How the states are linked:
u: zal->lok, lok->gat, ser->sur, vov->lam, nel->vut, kup->ver, fep->ped, zed->nal, ped->suv, gef->zuk, mez->fep, vut->kem, kiz->vum, zik->val, zep->nel, kog->vuf, mam->pum, bez->zol, gis->vof, taf->mez, gat->taf, kem->ded, bov->vod, nud->pon, siz->zed, gad->zud, nas->bez, val->vov, vum->zos, sab->nud, rap->lak, suv->ler, pon->kiz, rus->zik, ter->nov, zif->fel, sis->bem, zol->kor, sur->sab, fel->lan, lan->kog, ler->bov, zos->zal, raf->gup, nal->zif, vod->fot, vaf->gis, lak->zep, nov->rap, pum->gad, vof->mam, fot->rus, los->fuf, bem->fof, ded->pap, ver->lif, kor->ter, muf->nas, fuf->zul, gup->sis, fof->rik, zul->ser, zud->gef, lam->muf, vuf->los, zuk->kup, lif->siz, pap->raf, rik->vaf
q: zal->kog, lok->vuf, ser->ver, vov->gat, nel->val, kup->sis, fep->ser, zed->vaf, ped->sur, gef->raf, mez->zul, vut->vov, kiz->zif, zik->zal, zep->zik, kog->gad, mam->vut, bez->ped, gis->zep, taf->fuf, gat->los, kem->lam, bov->pon, nud->zed, siz->rik, gad->ded, nas->fep, val->lok, vum->fel, sab->siz, rap->fot, suv->sab, pon->nal, rus->zos, ter->bov, zif->vof, sis->kor, zol->suv, sur->lif, fel->mam, lan->pum, ler->nud, zos->lan, raf->bez, nal->gis, vod->kiz, vaf->lak, lak->rus, nov->vod, pum->kem, vof->nel, fot->vum, los->gef, bem->ter, ded->muf, ver->bem, kor->ler, muf->mez, fuf->zuk, gup->zol, fof->nov, zul->kup, zud->pap, lam->taf, vuf->zud, zuk->gup, lif->fof, pap->nas, rik->rap
e: zal->val, lok->vov, ser->ped, vov->kem, nel->mam, kup->ser, fep->bez, zed->pon, ped->zol, gef->fuf, mez->nas, vut->pum, kiz->fot, zik->nel, zep->vof, kog->lok, mam->lan, bez->gup, gis->zif, taf->muf, gat->lam, kem->gad, bov->nov, nud->bov, siz->nud, gad->vuf, nas->raf, val->vut, vum->rus, sab->ler, rap->vaf, suv->kor, pon->vod, rus->zep, ter->fof, zif->vum, sis->ver, zol->sis, sur->suv, fel->zos, lan->zal, ler->ter, zos->zik, raf->zuk, nal->kiz, vod->rap, vaf->nal, lak->gis, nov->rik, pum->kog, vof->fel, fot->lak, los->taf, bem->lif, ded->zud, ver->sur, kor->bem, muf->pap, fuf->mez, gup->kup, fof->siz, zul->fep, zud->los, lam->ded, vuf->gat, zuk->zul, lif->sab, pap->gef, rik->zed
b: zal->lan, lok->kog, ser->kup, vov->lok, nel->zik, kup->gup, fep->zul, zed->rik, ped->ser, gef->pap, mez->fuf, vut->val, kiz->nal, zik->zos, zep->rus, kog->pum, mam->nel, bez->fep, gis->lak, taf->los, gat->vuf, kem->vov, bov->nud, nud->siz, siz->fof, gad->kem, nas->mez, val->zal, vum->zif, sab->lif, rap->vod, suv->sur, pon->zed, rus->vum, ter->ler, zif->gis, sis->zol, zol->ped, sur->ver, fel->vof, lan->mam, ler->sab, zos->fel, raf->nas, nal->vaf, vod->pon, vaf->rap, lak->fot, nov->bov, pum->vut, vof->zep, fot->kiz, los->zud, bem->kor, ded->lam, ver->sis, kor->suv, muf->taf, fuf->gef, gup->bez, fof->ter, zul->zuk, zud->ded, lam->gat, vuf->gad, zuk->raf, lif->bem, pap->muf, rik->nov

In the rows, 565 stands for zero.

The rows follow the links: the fewer symbols apart two states are, the more alike their rows tend to be.

Each row is also shifted at random along 3 hidden directions that mean nothing.

Some states, each with a row of numbers:
sur: [604, 645, 537, 613, 542, 526, 498, 580, 669, 635, 543, 507, 575, 578, 539, 612, 627, 671, 656, 588, 491, 498, 595, 619, 529, 479, 579, 587, 503, 615, 602, 654, 549, 644, 533, 541, 538, 588, 550, 545, 647, 520, 504, 588, 559, 543]
ver: [576, 647, 521, 665, 527, 413, 656, 554, 630, 611, 577, 505, 529, 531, 517, 516, 642, 673, 604, 612, 558, 625, 597, 472, 462, 641, 547, 527, 500, 615, 589, 654, 657, 670, 709, 475, 596, 484, 540, 636, 577, 542, 650, 577, 521, 612]
kem: [653, 520, 614, 528, 643, 521, 729, 589, 529, 517, 580, 594, 569, 513, 596, 515, 573, 454, 490, 507, 636, 694, 593, 415, 625, 619, 487, 579, 636, 456, 506, 512, 548, 608, 681, 563, 614, 576, 544, 520, 530, 626, 642, 543, 566, 529]
zol: [575, 639, 502, 587, 587, 536, 382, 526, 639, 540, 609, 488, 517, 678, 643, 610, 653, 676, 679, 557, 534, 406, 479, 692, 463, 505, 585, 634, 509, 716, 566, 617, 704, 568, 525, 486, 570, 502, 573, 652, 626, 507, 668, 676, 449, 575]
nal: [444, 554, 572, 565, 457, 673, 521, 586, 540, 663, 501, 611, 635, 543, 437, 612, 463, 570, 552, 627, 499, 540, 637, 654, 638, 487, 627, 512, 533, 547, 629, 588, 402, 519, 407, 662, 483, 661, 608, 490, 591, 539, 312, 470, 681, 557]
vov: [684, 522, 612, 521, 643, 543, 709, 597, 556, 498, 559, 588, 577, 502, 607, 520, 589, 448, 502, 500, 613, 657, 588, 430, 664, 612, 500, 582, 623, 445, 504, 495, 525, 628, 647, 568, 593, 620, 538, 492, 538, 624, 596, 529, 581, 522]
kor: [765, 627, 602, 617, 525, 505, 640, 636, 740, 624, 465, 531, 592, 446, 548, 606, 625, 663, 604, 616, 451, 579, 643, 509, 585, 565, 600, 516, 527, 487, 624, 589, 485, 702, 620, 583, 521, 644, 470, 506, 592, 550, 470, 525, 666, 542]
pon: [468, 589, 625, 649, 454, 464, 790, 606, 531, 696, 529, 605, 594, 479, 394, 492, 464, 601, 467, 703, 579, 746, 701, 427, 513, 705, 514, 424, 512, 503, 636, 601, 548, 564, 710, 569, 542, 453, 582, 621, 461, 542, 526, 451, 647, 615]
nud: [505, 589, 652, 589, 527, 559, 525, 652, 589, 675, 545, 547, 606, 573, 536, 639, 489, 613, 547, 643, 539, 532, 599, 650, 519, 526, 547, 562, 547, 530, 571, 589, 598, 562, 532, 567, 547, 467, 492, 593, 514, 490, 554, 569, 605, 488]
vum: [384, 500, 517, 521, 522, 765, 310, 559, 542, 513, 537, 566, 566, 621, 594, 638, 536, 515, 632, 518, 568, 380, 485, 769, 639, 502, 647, 615, 598, 595, 576, 493, 536, 507, 337, 608, 519, 658, 543, 576, 565, 522, 467, 587, 569, 549]
lif: [648, 619, 621, 642, 507, 458, 698, 646, 668, 650, 526, 524, 589, 420, 494, 578, 591, 640, 554, 635, 524, 649, 645, 478, 540, 620, 576, 516, 522, 481, 574, 604, 567, 717, 685, 551, 584, 547, 433, 553, 544, 549, 551, 520, 648, 535]
nas: [676, 531, 545, 582, 585, 496, 747, 493, 520, 583, 586, 629, 551, 465, 558, 533, 572, 598, 521, 592, 560, 800, 549, 374, 496, 616, 639, 500, 613, 568, 554, 639, 520, 554, 720, 622, 656, 576, 531, 511, 591, 683, 639, 546, 617, 643]
val: [530, 575, 519, 530, 590, 619, 515, 557, 560, 499, 575, 550, 580, 602, 555, 535, 626, 464, 590, 446, 587, 474, 589, 604, 698, 501, 516, 637, 554, 562, 530, 525, 506, 617, 458, 541, 522, 696, 655, 500, 631, 563, 455, 533, 520, 531]
fuf: [576, 557, 522, 568, 606, 481, 644, 445, 432, 556, 690, 601, 553, 576, 538, 518, 573, 572, 506, 559, 605, 692, 514, 488, 479, 574, 601, 562, 550, 667, 487, 640, 639, 493, 650, 564, 677, 487, 623, 547, 606, 642, 678, 580, 508, 633]
kog: [605, 550, 569, 545, 614, 530, 644, 555, 527, 453, 631, 543, 558, 527, 588, 488, 625, 440, 516, 462, 653, 572, 555, 505, 654, 640, 508, 615, 564, 521, 465, 468, 651, 641, 627, 503, 623, 580, 565, 552, 538, 593, 627, 556, 507, 541]
zud: [637, 568, 587, 531, 660, 469, 657, 506, 468, 512, 669, 591, 537, 639, 616, 490, 558, 522, 476, 539, 642, 639, 536, 478, 510, 618, 485, 577, 566, 608, 497, 553, 685, 475, 686, 521, 637, 439, 664, 613, 530, 610, 741, 596, 465, 597]
fot: [482, 545, 572, 563, 484, 653, 456, 542, 533, 499, 594, 561, 561, 547, 534, 571, 534, 542, 539, 571, 577, 430, 511, 711, 600, 641, 659, 543, 506, 589, 553, 461, 656, 523, 456, 575, 556, 559, 538, 616, 493, 526, 521, 547, 583, 597]
zul: [653, 538, 527, 540, 616, 577, 452, 495, 570, 495, 627, 556, 513, 591, 695, 616, 617, 618, 608, 550, 551, 530, 418, 622, 467, 557, 673, 606, 602, 655, 521, 568, 672, 514, 565, 565, 648, 527, 492, 600, 587, 598, 726, 677, 512, 603]
gad: [582, 510, 594, 487, 666, 626, 565, 600, 513, 593, 553, 607, 612, 613, 609, 611, 528, 468, 549, 493, 582, 616, 591, 544, 642, 409, 494, 642, 663, 499, 518, 580, 417, 533, 497, 623, 565, 647, 611, 433, 631, 614, 509, 561, 579, 465]
zep: [306, 514, 491, 585, 512, 628, 524, 544, 490, 503, 572, 563, 509, 576, 533, 501, 563, 497, 594, 534, 668, 556, 522, 570, 566, 681, 566, 558, 596, 582, 576, 518, 640, 562, 561, 516, 573, 537, 549, 678, 493, 538, 636, 571, 512, 624]
zif: [530, 494, 571, 608, 474, 591, 737, 584, 574, 506, 484, 604, 530, 387, 520, 489, 539, 518, 515, 609, 600, 698, 592, 414, 608, 808, 625, 432, 604, 447, 631, 468, 536, 623, 698, 596, 559, 604, 458, 621, 428, 600, 572, 479, 672, 656]
ped: [478, 613, 479, 631, 570, 478, 528, 521, 583, 613, 603, 523, 511, 623, 564, 559, 625, 670, 648, 590, 573, 588, 532, 551, 420, 550, 555, 575, 550, 680, 578, 693, 657, 588, 637, 485, 610, 470, 561, 655, 610, 548, 692, 640, 478, 609]
raf: [354, 535, 462, 550, 602, 620, 420, 467, 414, 682, 669, 595, 585, 658, 525, 651, 536, 611, 617, 535, 575, 611, 486, 657, 469, 321, 642, 656, 612, 718, 496, 761, 510, 463, 431, 615, 653, 564, 596, 477, 736, 616, 554, 639, 514, 556]
taf: [582, 567, 554, 544, 627, 493, 687, 500, 452, 611, 621, 619, 579, 615, 535, 512, 530, 549, 502, 568, 595, 722, 600, 446, 523, 517, 505, 558, 582, 609, 545, 651, 519, 475, 643, 587, 600, 525, 697, 514, 610, 639, 597, 553, 530, 595]

Where do the symbols, taken in turn from left to right, take each start?
Answer with the state's name.
[396, 503, 544, 555, 484, 728, 454, 575, 533, 594, 506, 599, 592, 542, 506, 618, 504, 531, 585, 567, 541, 512, 564, 667, 640, 519, 654, 551, 596, 536, 605, 545, 434, 532, 395, 647, 509, 677, 533, 515, 568, 554, 391, 519, 649, 565]
e e u e -> zik
[659, 510, 613, 494, 659, 591, 692, 621, 550, 617, 490, 642, 611, 552, 596, 581, 520, 485, 524, 537, 558, 720, 639, 428, 643, 469, 484, 577, 684, 445, 573, 587, 339, 551, 589, 651, 542, 667, 598, 421, 603, 643, 500, 523, 632, 501]
u q u b -> raf
[566, 570, 558, 527, 646, 508, 604, 494, 444, 577, 660, 597, 565, 675, 576, 526, 537, 532, 510, 542, 611, 630, 553, 530, 515, 504, 496, 603, 566, 644, 510, 614, 601, 450, 595, 551, 613, 481, 703, 554, 602, 611, 647, 586, 483, 576]
e q -> fuf
[537, 505, 519, 553, 526, 668, 657, 626, 646, 562, 357, 626, 553, 490, 548, 534, 558, 514, 622, 557, 532, 665, 663, 413, 693, 611, 543, 480, 676, 434, 729, 538, 270, 615, 574, 650, 428, 782, 584, 515, 554, 608, 392, 471, 691, 605]
q e u -> kog
[782, 517, 557, 508, 617, 635, 529, 544, 636, 548, 497, 612, 567, 516, 684, 658, 584, 616, 613, 576, 459, 615, 502, 538, 558, 484, 693, 554, 657, 550, 603, 589, 421, 532, 544, 682, 572, 690, 492, 463, 634, 657, 541, 607, 655, 589]
e q b -> gup
[440, 558, 485, 590, 598, 533, 467, 478, 482, 563, 682, 547, 510, 627, 603, 587, 597, 624, 614, 553, 619, 592, 434, 598, 403, 546, 626, 620, 592, 711, 496, 659, 728, 517, 597, 511, 687, 435, 514, 643, 603, 589, 778, 684, 457, 609]
q u b -> ver
[648, 588, 683, 590, 513, 511, 639, 649, 634, 607, 511, 562, 577, 516, 559, 571, 499, 610, 498, 680, 542, 569, 619, 558, 521, 676, 543, 487, 527, 487, 614, 512, 628, 565, 646, 561, 533, 451, 504, 646, 435, 511, 596, 535, 625, 554]
e e b u -> vaf
[544, 571, 515, 556, 587, 570, 578, 544, 558, 465, 578, 540, 548, 574, 558, 481, 640, 474, 573, 471, 616, 501, 585, 545, 672, 600, 507, 602, 539, 563, 541, 498, 571, 636, 553, 510, 537, 645, 648, 554, 580, 561, 530, 532, 505, 572]
u b u q -> zud
[826, 613, 710, 546, 533, 537, 534, 606, 684, 424, 558, 528, 539, 550, 679, 555, 548, 601, 496, 650, 528, 378, 518, 677, 553, 779, 585, 497, 467, 527, 589, 350, 796, 521, 614, 525, 524, 429, 518, 728, 375, 484, 672, 577, 574, 589]
u b -> vaf
[374, 572, 492, 534, 605, 630, 398, 527, 463, 527, 675, 519, 595, 691, 530, 557, 610, 453, 604, 421, 636, 400, 541, 717, 664, 403, 502, 718, 537, 644, 457, 574, 589, 571, 370, 510, 568, 634, 674, 504, 675, 530, 480, 589, 443, 486]
q e u -> ded
[665, 606, 652, 605, 534, 492, 549, 627, 645, 548, 607, 491, 565, 500, 587, 597, 592, 617, 542, 613, 558, 482, 535, 637, 516, 650, 593, 575, 497, 532, 507, 500, 766, 652, 619, 499, 619, 440, 409, 640, 483, 492, 671, 603, 557, 516]
q e e b -> bov
[335, 591, 564, 611, 461, 565, 496, 523, 443, 595, 665, 550, 573, 605, 433, 533, 493, 569, 512, 609, 613, 480, 560, 702, 527, 608, 589, 551, 448, 653, 530, 559, 720, 501, 495, 528, 582, 437, 614, 656, 518, 488, 542, 535, 524, 593]
e e b u -> zif
[492, 589, 634, 617, 517, 511, 578, 641, 578, 661, 585, 524, 599, 526, 509, 613, 517, 612, 541, 636, 574, 573, 590, 609, 494, 571, 552, 566, 532, 531, 535, 596, 655, 615, 591, 537, 603, 441, 448, 609, 513, 500, 610, 578, 584, 495]
q q q -> kiz
[807, 569, 571, 526, 594, 583, 576, 564, 697, 317, 499, 533, 504, 537, 696, 475, 682, 486, 581, 492, 559, 418, 541, 538, 705, 752, 540, 541, 546, 506, 606, 342, 609, 639, 612, 516, 490, 670, 600, 623, 481, 570, 580, 546, 539, 622]
q u u -> ded
[741, 587, 662, 534, 505, 629, 477, 591, 652, 481, 520, 562, 582, 552, 611, 592, 533, 583, 524, 625, 486, 369, 551, 716, 624, 648, 633, 508, 474, 541, 614, 403, 623, 504, 474, 595, 480, 571, 569, 613, 465, 502, 480, 533, 628, 584]
e e b q -> lak
[837, 633, 601, 583, 545, 546, 558, 636, 784, 590, 433, 524, 593, 485, 604, 639, 633, 672, 639, 609, 413, 502, 619, 567, 608, 520, 607, 537, 534, 500, 648, 572, 440, 685, 556, 602, 480, 697, 496, 487, 620, 541, 430, 543, 670, 532]
u e -> ter
